Here is a tiny trained network, its code and every weight. The questions are about switching its units off for an input and a target symbol, where a switched-off unit gives its printed mean instead of its output.

import numpy as np


def w(rows, s, z=0):
    codes = np.array(rows[::2]) - 128.0
    scale = np.full(codes.shape[1], s)
    scale[-1] = z or s
    return codes * scale


def f(y):
    return np.maximum(y, 0)


def softmax(a):
    e = np.exp(a - a.max(-1, keepdims=True))
    return e / e.sum(-1, keepdims=True)


def log_softmax(a):
    a = a - a.max(-1, keepdims=True)
    return a - np.log(np.exp(a).sum(-1, keepdims=True))


def net(x, mask):
    ids = ['ΔΞΠΨαβεθλμτφω'.index(c) for c in x.split()]
    T = len(ids)
    res = E[ids] + P[:T]
    u = 0
    for l in range(2):
        r = res
        for j in range(3):
            rows = slice(4 * j, 4 * j + 4)
            q, k, v = (r @ M[l][rows].T for M in (Q, K, V))
            z = softmax(np.where(np.tri(T) > 0, q @ k.T / 4**0.5, -1e9)) @ v
            o = O[l][rows]
            res = res + np.where(mask[u + j], z, o[:, -1]) @ o[:, :-1]
        u += 3
        y = f(res @ A[l][:, :-1].T + A[l][:, -1])
        res = res + np.where(mask[u : u + 16], y, B[l][:, -1]) @ B[l][:, :-1]
        u += 16
    return log_softmax(res[-1] @ U[:, :-1].T + U[:, -1])


Q, K, V, O, A, B = {}, {}, {}, {}, {}, {}
E = w([
[140,86,85,83],'Δ',
[25,165,156,114],'Ξ',
[249,47,168,170],'Π',
[36,121,251,126],'Ψ',
[118,182,83,115],'α',
[127,167,169,161],'β',
[102,228,119,78],'ε',
[86,43,214,70],'θ',
[56,61,105,40],'λ',
[98,178,124,178],'μ',
[135,144,222,9],'τ',
[157,17,172,144],'φ',
[199,66,153,109],'ω',
],0.011)
P = w([
[4,154,73,172],'0',
[152,96,178,32],'1',
[164,104,186,40],'2',
[154,107,178,42],'3',
[167,103,165,33],'4',
[167,112,172,43],'5',
[175,114,173,40],'6',
[176,107,170,42],'7',
[173,109,169,43],'8',
],0.004)
Q[0] = w([
[140,234,119,105],'L0H1',
[109,247,95,131],'L0H1',
[161,215,62,122],'L0H1',
[175,63,196,91],'L0H1',
[224,46,126,160],'L0H2',
[194,190,76,117],'L0H2',
[57,183,153,52],'L0H2',
[153,75,206,134],'L0H2',
[91,76,171,76],'L0H3',
[95,141,32,213],'L0H3',
[223,188,70,163],'L0H3',
[116,71,198,46],'L0H3',
],0.012)
K[0] = w([
[53,184,126,116],'L0H1',
[54,200,155,80],'L0H1',
[46,160,168,142],'L0H1',
[162,88,55,186],'L0H1',
[206,83,160,71],'L0H2',
[154,191,133,101],'L0H2',
[89,156,85,173],'L0H2',
[164,72,133,174],'L0H2',
[72,141,204,101],'L0H3',
[218,72,131,157],'L0H3',
[166,134,10,171],'L0H3',
[37,156,189,117],'L0H3',
],0.014)
V[0] = w([
[164,104,48,168],'L0H1',
[108,133,70,184],'L0H1',
[129,104,149,160],'L0H1',
[168,69,57,54],'L0H1',
[125,170,201,252],'L0H2',
[101,118,149,219],'L0H2',
[85,162,102,176],'L0H2',
[167,78,67,53],'L0H2',
[97,34,62,152],'L0H3',
[148,145,67,220],'L0H3',
[176,84,55,181],'L0H3',
[163,167,162,172],'L0H3',
],0.0041)
O[0] = w([
[156,79,66,140,86],'L0H1',
[87,119,76,176,85],'L0H1',
[126,95,148,138,133],'L0H1',
[171,86,66,54,141],'L0H1',
[36,99,69,204,116],'L0H2',
[62,112,104,170,123],'L0H2',
[91,156,38,109,118],'L0H2',
[179,163,199,44,117],'L0H2',
[104,121,4,111,88],'L0H3',
[95,129,74,193,19],'L0H3',
[153,128,66,175,3],'L0H3',
[123,189,177,173,109],'L0H3',
],0.0039,0.0036)
A[0] = w([
[136,234,90,124,141],'L0N1',
[77,132,65,111,61],'L0N2',
[39,132,145,255,50],'L0N3',
[143,68,66,182,160],'L0N4',
[86,121,100,124,50],'L0N5',
[98,193,100,168,17],'L0N6',
[96,94,61,186,134],'L0N7',
[204,111,131,158,205],'L0N8',
[159,88,146,182,56],'L0N9',
[146,135,26,138,152],'L0N10',
[119,121,50,144,102],'L0N11',
[206,117,96,109,201],'L0N12',
[172,90,138,187,49],'L0N13',
[183,106,132,216,75],'L0N14',
[117,138,56,173,7],'L0N15',
[153,218,104,169,252],'L0N16',
],0.0093,0.0039)
B[0] = w([
[42,29,171,59,187],'L0N1',
[127,173,50,33,144],'L0N2',
[168,233,223,111,181],'L0N3',
[127,60,92,227,145],'L0N4',
[88,195,73,35,135],'L0N5',
[92,70,62,207,139],'L0N6',
[31,133,116,193,145],'L0N7',
[54,113,178,133,227],'L0N8',
[19,124,129,55,149],'L0N9',
[187,173,83,96,143],'L0N10',
[200,133,48,129,135],'L0N11',
[83,147,126,183,251],'L0N12',
[36,161,85,77,148],'L0N13',
[2,147,93,67,144],'L0N14',
[247,217,73,75,132],'L0N15',
[14,54,160,144,211],'L0N16',
],0.0077,0.0027)
Q[1] = w([
[47,76,186,42],'L1H1',
[195,166,46,160],'L1H1',
[28,67,219,33],'L1H1',
[250,170,66,213],'L1H1',
[177,122,89,210],'L1H2',
[201,173,68,124],'L1H2',
[205,215,117,130],'L1H2',
[124,111,56,166],'L1H2',
[93,156,133,184],'L1H3',
[49,45,192,83],'L1H3',
[201,181,89,164],'L1H3',
[47,79,200,76],'L1H3',
],0.015)
K[1] = w([
[47,135,15,206],'L1H1',
[125,135,216,42],'L1H1',
[71,115,2,197],'L1H1',
[182,121,226,61],'L1H1',
[172,18,56,177],'L1H2',
[195,47,155,149],'L1H2',
[207,63,171,206],'L1H2',
[182,60,69,84],'L1H2',
[77,12,127,86],'L1H3',
[29,231,152,144],'L1H3',
[207,59,138,92],'L1H3',
[19,237,132,180],'L1H3',
],0.009)
V[1] = w([
[86,173,154,7],'L1H1',
[91,144,254,140],'L1H1',
[20,58,86,182],'L1H1',
[192,71,237,148],'L1H1',
[123,79,130,203],'L1H2',
[167,208,138,100],'L1H2',
[106,173,144,169],'L1H2',
[79,75,96,105],'L1H2',
[113,230,134,169],'L1H3',
[140,212,158,183],'L1H3',
[52,118,108,153],'L1H3',
[118,169,123,88],'L1H3',
],0.0053)
O[1] = w([
[47,50,107,63,190],'L1H1',
[66,94,247,130,160],'L1H1',
[3,196,106,223,254],'L1H1',
[221,81,217,162,33],'L1H1',
[173,89,184,161,93],'L1H2',
[163,192,56,17,132],'L1H2',
[139,174,173,124,168],'L1H2',
[44,80,142,169,147],'L1H2',
[124,199,99,58,183],'L1H3',
[163,211,170,88,152],'L1H3',
[47,151,132,135,211],'L1H3',
[121,152,88,99,156],'L1H3',
],0.0047,0.0075)
A[1] = w([
[250,146,119,224,5],'L1N1',
[141,95,113,149,172],'L1N2',
[141,145,122,103,164],'L1N3',
[127,136,112,138,185],'L1N4',
[122,100,121,92,112],'L1N5',
[103,146,138,122,103],'L1N6',
[168,159,79,154,113],'L1N7',
[118,110,99,144,83],'L1N8',
[103,128,146,115,98],'L1N9',
[104,106,154,107,94],'L1N10',
[115,152,159,158,155],'L1N11',
[102,123,147,117,97],'L1N12',
[107,140,149,95,88],'L1N13',
[99,134,139,122,91],'L1N14',
[110,82,115,145,162],'L1N15',
[152,140,126,142,194],'L1N16',
],0.017,0.014)
B[1] = w([
[101,35,4,112,128],'L1N1',
[140,113,161,69,141],'L1N2',
[121,153,142,97,186],'L1N3',
[80,158,157,102,197],'L1N4',
[178,100,128,101,178],'L1N5',
[146,137,112,139,238],'L1N6',
[107,155,204,74,129],'L1N7',
[184,121,102,149,137],'L1N8',
[156,130,99,142,237],'L1N9',
[165,102,102,150,234],'L1N10',
[151,137,155,149,254],'L1N11',
[156,126,99,151,234],'L1N12',
[170,124,109,130,250],'L1N13',
[157,135,100,156,229],'L1N14',
[79,107,128,135,209],'L1N15',
[127,137,208,136,142],'L1N16',
],0.015,0.0085)
U = w([
[142,51,149,146,136],'Δ',
[78,181,132,185,48],'Ξ',
[94,169,188,164,143],'Π',
[48,168,164,53,151],'Ψ',
[121,235,86,133,101],'α',
[105,105,68,60,118],'β',
[192,205,136,74,76],'ε',
[185,139,140,191,187],'θ',
[175,65,132,129,128],'λ',
[130,77,78,189,40],'μ',
[190,141,2,156,3],'τ',
[109,111,216,119,243],'φ',
[64,166,66,116,171],'ω',
],0.0089,0.0039)

Each question gives the input, a string of symbols that net reads in full, and the target symbol t.
The units are the heads (4 rows each of Q, K, V and O) and the neurons (one row each of A and B). Each row of codes is followed by its name. A weight is (code - 128) times the scale printed after its matrix; where a second scale follows, it is the last column's (O, A, B and U).
mask holds one flag per unit, layer by layer, with each layer's heads first. A switched-off unit (its flag False) gives its mean, the last column of its rows in O or B, instead of its output. The means were averaged over made-up inputs and are rounded, as every weight is.
A unit's drop is (log p(t) with every unit on - log p(t) with that unit switched off) / (log p(t) with every unit on - log p(t) with every unit switched off).
most important unit: the unit with the biggest drop
top k neurons: the k neurons with the biggest drops, biggest first
k most important neurons of layer l: the k neurons of layer l with the biggest drops, biggest first
heads that matter: for each layer, one digit per head in row order, 1 if its drop is at least 0.15 and else 0, layers parted by /
drop of u: that unit's drop, to one decimal
input Ξ Ψ Ξ α ω θ τ, target τ: most important unit	L1H1
input Ψ Π Π Ψ, target ε: top 2 neurons	L0N3, L0N16
input Ψ Ψ Π Ξ θ ω ε, target τ: 2 most important neurons of layer 1	L1N13, L1N10
input β ε φ Ψ, target θ: heads that matter	000 / 100
input Δ α β Ξ ε ω, target Ψ: heads that matter	001 / 100
input ω α α Π Ψ φ, target φ: 3 most important neurons of layer 0	L0N4, L0N1, L0N16
input Ψ ω τ, target ε: heads that matter	100 / 011
input Ψ Ψ β Δ Δ, target ε: heads that matter	110 / 111
input ε θ Ψ β Ψ, target μ: heads that matter	000 / 111
input Ξ Ξ τ Π θ φ ε, target τ: top 2 neurons	L0N1, L0N3
input Ξ α φ θ μ Ξ, target τ: top 3 neurons	L0N3, L0N6, L0N7
input α Ξ Π Δ Ψ Ξ Ξ α, target ω: heads that matter	001 / 100
input Ψ φ Ψ ω, target φ: heads that matter	000 / 100
input Π ω β τ α ε β Π, target Ξ: heads that matter	001 / 100
input Ψ Ξ β μ Δ Ξ, target ε: heads that matter	100 / 111
input λ θ θ, target β: top 2 neurons	L1N11, L0N2
input Π θ μ, target Ξ: heads that matter	001 / 100
input Ψ β Ξ β Δ Ξ φ, target ε: heads that matter	110 / 011
input Ψ λ Ξ α, target ε: 2 most important neurons of layer 0	L0N3, L0N1
input ε Ψ Π, target μ: top neuron	L0N1
input β Ξ τ, target θ: top neuron	L0N16
input Ψ ω Ξ β μ τ β, target ε: top 2 neurons	L0N3, L1N15
input θ β λ θ φ, target Δ: heads that matter	000 / 100
input Ψ ω φ β, target ε: 2 most important neurons of layer 1	L1N15, L1N3
input μ λ α μ Ψ Ψ β Ξ, target α: top 2 neurons	L0N7, L0N15
input Ξ θ Π Ξ α α β Ψ, target τ: top 2 neurons	L0N3, L0N6
input τ τ Ψ, target θ: most important unit	L0H2
input Ψ θ Δ τ Ξ α Δ θ, target ε: 2 most important neurons of layer 0	L0N3, L0N16
input Ξ μ τ ω β Π, target τ: drop of L1N10	0.4
input φ θ τ β, target Π: drop of L0N4	0.2
